The symbols move the elements like this.
Q297: +>none, @>none, *>Q280, ^>Q343, %>none, $>Q490, &>Q25
Q875: +>Q864, @>Q371, *>Q407, ^>Q145, %>Q781, $>Q886, &>Q998
Q605: +>Q936, @>Q840, *>Q781, ^>Q393, %>Q407, $>Q317, &>Q495
Q83: +>none, @>Q490, *>Q380, ^>Q261, %>none, $>none, &>Q329
Q75: +>Q814, @>Q375, *>Q126, ^>Q185, %>Q767, $>Q439, &>Q82
Q42: +>Q766, @>Q474, *>Q31, ^>Q479, %>Q703, $>Q778, &>Q202
Q489: +>Q866, @>Q730, *>Q861, ^>Q827, %>Q364, $>Q524, &>Q758
Q733: +>Q781, @>Q953, *>Q936, ^>Q758, %>Q864, $>Q500, &>Q827
Q458: +>Q380, @>Q123, *>none, ^>Q225, %>none, $>none, &>Q14
Q262: +>Q486, @>Q767, *>Q832, ^>Q14, %>Q375, $>Q912, &>Q225
Q44: +>none, @>Q343, *>Q379, ^>none, %>none, $>Q261, &>Q559
Q126: +>Q998, @>Q870, *>Q75, ^>Q364, %>Q827, $>Q517, &>Q864
Q317: +>Q38, @>Q379, *>Q343, ^>Q280, %>Q687, $>Q605, &>Q576
Q263: +>none, @>Q155, *>none, ^>Q985, %>Q380, $>none, &>Q772
Q912: +>Q46, @>Q734, *>Q663, ^>Q586, %>Q888, $>Q262, &>Q529
Q261: +>Q953, @>Q781, *>Q840, ^>Q83, %>Q371, $>Q44, &>Q131
Q325: +>Q985, @>Q82, *>none, ^>none, %>Q225, $>none, &>Q375
Q439: +>Q479, @>Q888, *>Q517, ^>Q766, %>Q734, $>Q75, &>Q618
Q393: +>Q123, @>Q380, *>Q490, ^>Q605, %>Q155, $>Q280, &>Q229
Q985: +>Q325, @>Q407, *>Q371, ^>Q263, %>Q840, $>Q968, &>Q281
Q407: +>Q82, @>Q985, *>Q875, ^>Q155, %>Q605, $>Q687, &>Q814
Q682: +>Q179, @>Q663, *>Q734, ^>Q524, %>Q517, $>Q827, &>Q500
Q687: +>Q618, @>Q968, *>Q886, ^>Q202, %>Q317, $>Q407, &>Q479
Q866: +>Q489, @>Q329, *>Q229, ^>Q305, %>Q981, $>Q25, &>Q490
Q380: +>Q458, @>Q393, *>Q83, ^>Q840, %>Q263, $>Q415, &>Q809
Q202: +>none, @>none, *>none, ^>Q687, %>Q280, $>Q155, &>Q42
Q832: +>Q131, @>Q827, *>Q262, ^>Q730, %>Q870, $>Q663, &>Q953
Q771: +>Q280, @>none, *>none, ^>Q38, %>none, $>Q123, &>Q805
Q559: +>Q663, @>Q179, *>Q46, ^>Q996, %>Q435, $>Q131, &>Q44
Q827: +>Q305, @>Q832, *>Q767, ^>Q489, %>Q126, $>Q682, &>Q733
Q486: +>Q262, @>Q495, *>Q131, ^>Q809, %>Q281, $>Q46, &>Q840
Q374: +>Q586, @>Q703, *>Q996, ^>Q46, %>Q474, $>Q809, &>Q415
Q371: +>none, @>Q875, *>Q985, ^>none, %>Q261, $>none, &>Q109
Q155: +>Q450, @>Q263, *>Q145, ^>Q407, %>Q393, $>Q202, &>Q778
Q435: +>none, @>Q544, *>Q461, ^>none, %>Q559, $>Q109, &>none
Q305: +>Q827, @>Q131, *>Q495, ^>Q866, %>Q998, $>Q179, &>Q781
Q772: +>Q671, @>Q778, *>Q51, ^>Q281, %>Q809, $>Q474, &>Q263
Q861: +>Q229, @>Q14, *>Q489, ^>Q767, %>Q185, $>Q805, &>Q123
Q968: +>none, @>Q687, *>none, ^>none, %>Q379, $>Q985, &>Q461
Q663: +>Q559, @>Q682, *>Q912, ^>none, %>none, $>Q832, &>none
Q809: +>Q14, @>Q229, *>Q329, ^>Q486, %>Q772, $>Q374, &>Q380
Q479: +>Q439, @>Q461, *>Q544, ^>Q42, %>Q576, $>Q814, &>Q687
Q495: +>Q767, @>Q486, *>Q305, ^>Q229, %>Q814, $>Q576, &>Q605
Q886: +>none, @>none, *>Q687, ^>none, %>Q343, $>Q875, &>Q544
Q281: +>Q375, @>Q814, *>Q109, ^>Q772, %>Q486, $>Q461, &>Q985
Q229: +>Q861, @>Q809, *>Q866, ^>Q495, %>Q778, $>Q703, &>Q393
Q375: +>Q281, @>Q75, *>Q870, ^>Q671, %>Q262, $>Q888, &>Q325
Q703: +>Q805, @>Q374, *>Q25, ^>Q576, %>Q42, $>Q229, &>Q280
Q31: +>none, @>none, *>Q42, ^>Q544, %>Q25, $>Q981, &>none
Q343: +>Q500, @>Q44, *>Q317, ^>Q297, %>Q886, $>Q781, &>Q179
Q14: +>Q809, @>Q861, *>Q730, ^>Q262, %>Q671, $>Q586, &>Q458
Q671: +>Q772, @>Q185, *>none, ^>Q375, %>Q14, $>none, &>none
Q517: +>Q544, @>none, *>Q439, ^>none, %>Q682, $>Q126, &>none
Q544: +>Q517, @>Q435, *>Q479, ^>Q31, %>Q179, $>Q998, &>Q886
Q766: +>Q42, @>none, *>none, ^>Q439, %>Q805, $>Q185, &>none
Q618: +>Q687, @>none, *>none, ^>none, %>Q38, $>Q82, &>Q439
Q953: +>Q261, @>Q733, *>Q225, ^>none, %>none, $>none, &>Q832
Q781: +>Q733, @>Q261, *>Q605, ^>Q490, %>Q875, $>Q343, &>Q305
Q758: +>Q490, @>none, *>Q123, ^>Q733, %>none, $>none, &>Q489
Q123: +>Q393, @>Q458, *>Q758, ^>Q936, %>Q450, $>Q771, &>Q861
Q730: +>Q329, @>Q489, *>Q14, ^>Q832, %>none, $>none, &>none
Q461: +>Q888, @>Q479, *>Q435, ^>Q474, %>Q46, $>Q281, &>Q968
Q864: +>Q875, @>none, *>Q82, ^>none, %>Q733, $>none, &>Q126
Q280: +>Q771, @>Q415, *>Q297, ^>Q317, %>Q202, $>Q393, &>Q703
Q82: +>Q407, @>Q325, *>Q864, ^>Q450, %>Q936, $>Q618, &>Q75
Q25: +>Q524, @>Q996, *>Q703, ^>Q179, %>Q31, $>Q866, &>Q297
Q415: +>none, @>Q280, *>none, ^>Q379, %>none, $>Q380, &>Q374
Q996: +>none, @>Q25, *>Q374, ^>Q559, %>none, $>Q329, &>none
Q870: +>Q109, @>Q126, *>Q375, ^>none, %>Q832, $>none, &>none
Q840: +>Q225, @>Q605, *>Q261, ^>Q380, %>Q985, $>Q379, &>Q486
Q778: +>Q185, @>Q772, *>Q981, ^>Q814, %>Q229, $>Q42, &>Q155
Q225: +>Q840, @>Q936, *>Q953, ^>Q458, %>Q325, $>Q529, &>Q262
Q490: +>Q758, @>Q83, *>Q393, ^>Q781, %>Q145, $>Q297, &>Q866
Q998: +>Q126, @>Q109, *>Q814, ^>Q981, %>Q305, $>Q544, &>Q875
Q179: +>Q682, @>Q559, *>Q576, ^>Q25, %>Q544, $>Q305, &>Q343
Q529: +>Q379, @>Q38, *>none, ^>none, %>none, $>Q225, &>Q912
Q379: +>Q529, @>Q317, *>Q44, ^>Q415, %>Q968, $>Q840, &>Q46
Q576: +>Q734, @>Q46, *>Q179, ^>Q703, %>Q479, $>Q495, &>Q317
Q814: +>Q75, @>Q281, *>Q998, ^>Q778, %>Q495, $>Q479, &>Q407
Q474: +>none, @>Q42, *>none, ^>Q461, %>Q374, $>Q772, &>none
Q38: +>Q317, @>Q529, *>Q500, ^>Q771, %>Q618, $>Q936, &>Q734
Q145: +>none, @>none, *>Q155, ^>Q875, %>Q490, $>none, &>Q981
Q109: +>Q870, @>Q998, *>Q281, ^>Q51, %>Q131, $>Q435, &>Q371
Q185: +>Q778, @>Q671, *>Q364, ^>Q75, %>Q861, $>Q766, &>Q450
Q51: +>none, @>Q981, *>Q772, ^>Q109, %>Q329, $>none, &>none
Q500: +>Q343, @>none, *>Q38, ^>none, %>none, $>Q733, &>Q682
Q450: +>Q155, @>none, *>none, ^>Q82, %>Q123, $>none, &>Q185
Q329: +>Q730, @>Q866, *>Q809, ^>Q131, %>Q51, $>Q996, &>Q83
Q981: +>Q364, @>Q51, *>Q778, ^>Q998, %>Q866, $>Q31, &>Q145
Q767: +>Q495, @>Q262, *>Q827, ^>Q861, %>Q75, $>Q734, &>Q936
Q888: +>Q461, @>Q439, *>none, ^>none, %>Q912, $>Q375, &>none
Q524: +>Q25, @>none, *>Q805, ^>Q682, %>none, $>Q489, &>none
Q131: +>Q832, @>Q305, *>Q486, ^>Q329, %>Q109, $>Q559, &>Q261
Q734: +>Q576, @>Q912, *>Q682, ^>Q805, %>Q439, $>Q767, &>Q38
Q936: +>Q605, @>Q225, *>Q733, ^>Q123, %>Q82, $>Q38, &>Q767
Q46: +>Q912, @>Q576, *>Q559, ^>Q374, %>Q461, $>Q486, &>Q379
Q805: +>Q703, @>Q586, *>Q524, ^>Q734, %>Q766, $>Q861, &>Q771
Q364: +>Q981, @>none, *>Q185, ^>Q126, %>Q489, $>none, &>none
Q586: +>Q374, @>Q805, *>none, ^>Q912, %>none, $>Q14, &>none

The rows follow the links: the fewer symbols apart two elements are, the more alike their rows tend to be.

Each row is also shifted at random along 4 hidden directions that mean nothing.

Name the element of each row.
 17   -3    6   -6    0    0   10   11   -2   -8    4    1   -8    9   -3   -4  -14   -7   -4   -9   -3    1    9   -2    3   -2    0    8    5   -3   -1   -3   -7   -5    5   -2   -9    3   -9   -2   -8   16   -3   -4   -8    3   -3   -7    8   -7    1   -2    8    0   -8    3   -5    3 | Q229
 16   -1   -4    1    6    0   15   -2    2   -3  -21    6   12   -7    1   12    3   17   -1   -2   -4    5  -11   -2    8    4  -13  -10   -5    6    1   13    4   15  -10   -7    6   12    2    7   -9  -14  -17    0    7    3   -5   -4    0    0   -5   -4    0   -1   16   -4   -5    5 | Q730
 38   11   -1    2  -13    5   -8    6    0   11   20   -2  -19   -8   -3   -5  -18   -6    2   -2    1    0   12   -7  -11    2   12    1   13   -3    8   -3   -4  -10   13   -3   -7   -7   -2   10    1   19    9   -5  -10    7    8   11    6    4   12    0   -5   -2  -18   11   13    1 | Q82
  8    4   13    2    5    6   23   -1   -8  -17  -27  -29   16   13    2    3   -2   -6  -10    3   -5   13   12    6    6    7    0   17  -18    3   -8   -7    7    5   -7  -11    1    0    1  -23   -8   14    2   10   -9   -4   13   -7    3    1    3  -21   -3   -4    6   -2  -18    1 | Q281
 61    7  -12    4   -4    2   17    5    5    2   -4    5  -13   -6    5   13  -18    9   15    5   16   15  -12   -3  -11    3    6  -14   -5    9    8   22   -6   15   13   -8   -4    6   -1   32   -5   -2    7    2    1   -9    0   -7   -7   -5   13   10  -13   -8  -18    8   11   11 | Q407
  6    4  -16    9    4    3    7    2    8    4   -8    7    3   -6    4   14   -6   19   19    7   18    7  -18  -11  -10   -4    9  -14   -5    9   -4   13  -13   22   -1    1    1    6   13   26    9  -20    2    0    1   -6   -2   -7   -8   -2    1   14  -19   -8   -7    0    8    5 | Q886
-88   -5    1    1  -10    1  -33  -14  -12   14   21   10   -7   -8    9  -11   22   -9    2    5   -6  -12   -6   -6   -4    4   -9    8    6   -2    1  -12   13  -18   -5   21    7  -17    4  -17   10   -7    1   -2   19    7    3    8   -9    4   -8    3   14    1    0    0    9   -7 | Q261
 50   -4    7   -7    9  -11   -3    8    8  -14   -2  -15    9   13   -5  -13    7  -16   -3   -7   -5   -6   20    2    2    4    0    2   -2  -16    4   -6  -12  -12   -2   -1   -5    0   -3  -18    0   19   -1    6    0   -1   13   -5   -1   -4   -8   -3   11    4   -3    7  -12   -4 | Q576
-50    5    4    9   11   -1    0   -1   -1    0  -16   -7   19    6    4    0    4    4  -15   15    3    1   -2   10    9    0    5    4  -15    0   -5   -6    6    8   -2   -4   12    1    3  -17    9   -5    0    8   -4   -3    4    1   -2    6   -8  -12   -3    0   12   -2   -4    1 | Q888
  3    1   -3    3    3   -1   17    5    6    3    0    6   -2    2  -11   10  -20   11    8    2   13    3  -13    4   -5   -9   10   -3   -2    9  -11    5  -10   18   16   -4   -5    9    1   23    2   -8    8   -7  -13   -5  -16   -8    2   -1    7    8  -12    0   -1  -10    8    8 | Q42
 73    9   -2    2   -8   -2    3    5    7    7   12    2  -14   -5   -4   -3  -20    1    4   -7    8    7    6    3  -10    0    1   -5    3    1   12    3   -7   -2   11  -12    6    7   -6   13  -11   21    6    1  -11    4  -11   -2    8    7    5   11   -4    7  -12    1    2    1 | Q185
  6    1   11    4   -2    5    5    0   -6    1    2  -12   -2   10   -1   -2   -9  -11   -7   14   -1    4    0    2    6   -2   13   16   -7    0  -10  -14    3    4    5    5   -4   -5    5   -4    7    3   15    1   -7   -5    6    3    2    0    7  -19   -4   -7   -1   -2   -1   -3 | Q968
-24    3    8    6    7    5   12   -6   -1    1  -11   -9    6    7   -2    2   -1    4   -8    6    2    5  -12   10    3   -4    2    3  -10    8  -15   -3    3   10    5    4    4    3    6   -2    2  -14    1    1   -8   -2   -7   -7   -1    5   -1   -6   -3    1    7   -9   -6    3 | Q474
  8    7    0    6   18  -11   24    8   14  -18  -40  -22   32   10   -2    5   16   -7    2    0    5    6    7   13   -1    5    2   -6  -25    7   -5    1   -6    6   -9   -6    3    6    3  -23    1   -2   -6   17    5  -16    6  -16   -5    4  -15   -4   -4   -1   10    4  -22   -1 | Q479
 13   -4    8   13  -15    4  -34  -15    0   29   53    5  -23   -3    1  -15  -16   -6    7    7    8   -8   -6    6   -5    0    6    8    9   -4   12   -2   -8   -7   12   10    7   -6    3   19    7    8   22  -13    4    6    2   11   -2    8    4   13    8   11  -13   -7   25   -5 | Q461
-12   -5   -6   -9    5   -4   24    6   -4  -14  -24    0   11    9    1    8   11    0    0  -13   -6    1    0   -6    1   -3   -2    3   -1   10  -11   -3    5    0   -7    4  -11    2   -3  -15   -5   -8  -15    1   -7   -5   -7   -8    0   -8    0   -7   -1  -11    6   -3  -14    0 | Q490
-19   -2    4  -12    4    7   20   12   -4  -12   -5   -7   -8   18   -2    7  -28    5   -1   -5   -3    8    8  -14   10   -8   12    9    7   -3   -8    0  -17   10    7   -6  -19   13    8   19   -6   14    0  -11  -20    0    5   -1    9  -17   21  -15  -15  -18   -9    1   -1    0 | Q305
-35    0   10   -5    4   13   16   15  -10   -9  -13  -25   -2   22   -1    2  -24   -5  -15    4   -5   12   28   -9    0  -15   19   19   -3   -3  -14  -17   -8   -2    2  -10  -14    3    6  -13   -3   24   -3   -7  -39    4    8    4   22   -7   31  -28  -23  -14   -3   12  -12   -7 | Q126
  7    1   -4   -5    0   -3   11    7    7    3    6   20  -12   -6   -7    6  -13   10    3   -9    4    0   -6   -1   -1   -2   -3  -10    8    0    5   14    2    6   14  -10   -2    8  -14   22   -2    2   -3   -4   -7   -3  -10    1    4    0   -3    9    3   11   -1   -3    5    8 | Q861
-14    6    4    7    2    4   18   -5   -9   -3  -12  -11    0    2    0    6  -17    6  -13    3    1   12   -4   10    4   -1    2    6   -7    5   -8    0   10   10    2   -9    5    3    0   -2   -2   -1    2    1  -14    1   -9    4   10    6    5   -7   -7    3    8   -5   -3    7 | Q671
-20   -4    3    5   -3    6  -14   -8    4   12   16    4   -6   -7    0    3   -7   11   -2    9   -6   -4   -6   -9   10   -3    2   -3    2   -7    2    3   -5    8   -3    8    2    9    5   20    8  -16    2  -10    3    5    4   11    0   -1    4   -2   -2   -3    5   -9   11   -2 | Q663
-25   -1   -9    2    7   -9   13  -12   -2   -8  -30   14   18   -8    0   16   27   12    2    5    1   -1  -24    5    2    8  -17   -6  -12   14   -5   15   18   11   -8    2    7    0   -5   -9   -4  -31   -8   10   26  -11   -5  -11  -20    1  -28    0   14    1   22   -6   -5   14 | Q380
-36   -3    1    3   -8    6    0    0    1   -1    5   -6   -3    3    0   -2   -3   -2    9    0    4    5    5   -6  -11   -4    2    3    0    3   -2   -6   -3   -4   -3    2   -1   -5   11    0   -7   10    8   -2   -4    1    3   -5    5   -1   13    6  -10    0   -7    7    1   -4 | Q998
 41   -4   -2   -3   10   -9    3    5   12  -11   -8    3   11    2   -4   -3   11    1    8  -13   -1    2    4    2   -1   -2  -10  -13   -4   -1    2    5   -8    3   -9    2    0   13    4    0   -6   -5   -9   -4    5    1   -3  -10    0   -4   -5   15    1   -4    6   -3   -7   -4 | Q25
-37    1    7   -8  -12   21   -5   -1   -8   11   37    2  -30   11   -7  -13  -34   -9   -1   -9   -3    5   10   -4   -7  -15   17   18   19    1   -9  -21   -6  -13   14    2   -8   -3    5   12   -5   22   17  -18  -38   12  -12   10   17   -1   37    0  -11   -4  -20   -4    8   -5 | Q981
 -3   -5    8    0    1    9    4   -5   -2   -1   -5   -7    4    6    3   -1   -1    1   -1    0  -10    1    5   -3   10    3   -7   14   -2   -2   -3   -4   -5    1   -7    3   -4    5    6   -7  -12    5   -1   -4    5    6   11    3    5   -9    4  -11    4   -7   -1   -2   -5   -4 | Q131
-28   -4    0   -7    1    3   -1    1    3    2    5    5   -7    4   -2   -4   -3   -6    2  -11   -4   -2    1   -8   -1   -4   -6   -1   13   -1   -3   -4   -2   -5   -2    0   -5    7    0    1   -8    3   -7   -8   -6    1   -9   -3    5   -7    6    5   -1   -1   -3    0   -3   -3 | Q866

From each start, follow one symbol. Which element do you reach?
Answer with the element's name.
start -37    6   -6    9   -5   -5  -10  -10    7   11   14   15   -4  -13   -2   -1   16   -4   14   -2   13    0  -15   14  -16    6   -9  -10    5    6    8    6    5   -3   -1    3   16   -8   -7    2   -1   -4    6    3   14   -3  -12   -9   -8   17  -15   30   11   10   -2   -3    4    4
+	Q185
start -29    4  -11    5    0  -10  -23    5    6   10   19   15   -5  -13   -2   -7   17   -1    2    1    5  -19   -5    1   -8    1    3  -14   10   -7   11    6    5   -8    5   11    2   -7  -11   -3   19   -8    4    4   11   -8    1    7  -12    5  -16    8   10    8    0   -1   15   -1
^	Q771
start   9   -6   16    0    5   -7   -7   -5    2  -11   -4  -15   17   15    0  -13   17  -15  -11   -3  -17   -1   18    9   11    5  -11   11  -11   -6    1  -12   -3   -7   -5    5    4   -6   -2  -34    0   11   -4   12    8    0   12   -1   -2    4  -16  -15   13    2    5   -4  -15   -8
@	Q576
start   3    4   -8   -9   11  -10   20    9   -2  -13  -26   -1   13   -4    1   11    9   -1   -4   -1   -2    1    8   -4    5    3    1   -1   -9   -4    3   10    6    3    2   -6  -10    2  -10   -8    0   -1  -10   11    6   -9    8   -2   -5   -2   -2  -14   -1   -6    4   10   -6    4
+	Q605
start -52    1  -18    2   -1    4   14   -6    1    8  -10   18   -7  -12    1   18   -8   22   12    2   19    9  -29   -6  -13   -8   11  -16    3   17   -6   10    1   19    2    1   -2    7    3   33    4  -27    1   -7   -3   -8  -18   -7   -3   -1    5   19  -17   -7   -1   -5   11   10
*	Q155
start -10   -2   -3   -2   -4    0  -15    3    3   -4   -6    4    4   -4    2   -5   22   -5    9   -3   -5   -4    5   -7   -7    2   -7   -3    4    2    3    3   -2  -10   -8    6   -2   -8   -3  -11    6    1  -10    1   14   -1   10   -5   -9   -4   -5   12    3   -4   -6    5   -1   -6
+	Q733
start -15   -1    8   -8    2   -2    3   -9  -11  -10  -19  -10   17   11    1    2   23  -12   -8    0  -12    0    6    0    7    8   -7   11  -10   -2   -7   -7   14  -10   -6    5    2  -12   -4  -33    0    5   -6   12   15   -3   13   -6   -7   -1  -12  -19   11   -3    5    3  -15    1
*	Q261
start -57    1    4   -1    6    3   22    5  -12   -7  -18   -6    9    5    1   12  -14   11  -20    9   -5    5   -1   -4   20    3    6   11   -7    0  -10    3    6   12    7  -10   -3    8    0    4    0   -6   -4    4   -8   -4    4    5    1   -9    1  -28   -4   -8   12    0   -6    8
*	Q832
start  18   15   -2    8   -1   -9   13    7   13   -5  -23   -2   10   -3    2   11    1    8    3    1   10   10    1   10   -3    7   -1  -17  -15    4    6   12   -1    8   -2  -19    6    5    0    4   -4    0   -5   11    9  -11    5   -8   -5    8   -7    6    0    3    4    7   -3    8
^	Q185
start -20   -5    4    2    0   -1   -9   -8   -7    1   10    4   -2    1   -1   -2    5   -2   -1   10    4   -9   -7   -3    7    2    1    7   -1   -5   -1   -3    4   -2    5   10   -3   -2    1   -2    8   -8   11   -2    5   -4    1    8   -9   -4   -8  -11    8   -3   -2   -1    3    4
$	Q840
start -39    0    5   -4    1   -7    2    6    2   -7    2    2    2    4   -2    2   -2   -3    3   -6    0   -2    1   -1   -1    3   -1   -2    0   -3    6    3   -3    1    9    2   -8    1   -6    6   -2    2    8    2    6   -7    3   -8   -7   -8   -5   -1    5   -1   -8    5   -3    6
&	Q605
start -14    4    9    1    2    9   24   -3  -14   -7  -21  -16   16   10    5    8    5   -6  -10   10    0   11    2    5    6   -1    7   14  -15   13  -15   -7   12    6   -1   -6    0   -5    2  -21    2    2    0   12   -2   -2    7   -4   -3   -3    3  -24   -2   -7    5    5  -12   -1
%	Q840
start -43    0    1   -6   -6   -5  -31    1    9    2   15    7    3   -5    2  -11   14   -9    3  -10   -6  -13   18   -3   -6    3   -6   -5    8   -9   12   -5    0  -15   -8    4    6   -8   -2  -14    3    8   -4    0   10   10    8    8    1    3   -3    9    6    7   -4    7    1  -11
&	Q733
start -17    8    6   -7    4   -1   -1    3    1  -10  -12  -13   12   12    1  -12   14  -15   -6   -9   -7    2   23    6   -9   -3   -3    9   -6    2   -2  -17    7  -23   -9   -7    3   -8    1  -36   -3   22   -7    7  -15   14   -3    2   16   12    7   -3   -3    4    4    6  -20  -12
%	Q489
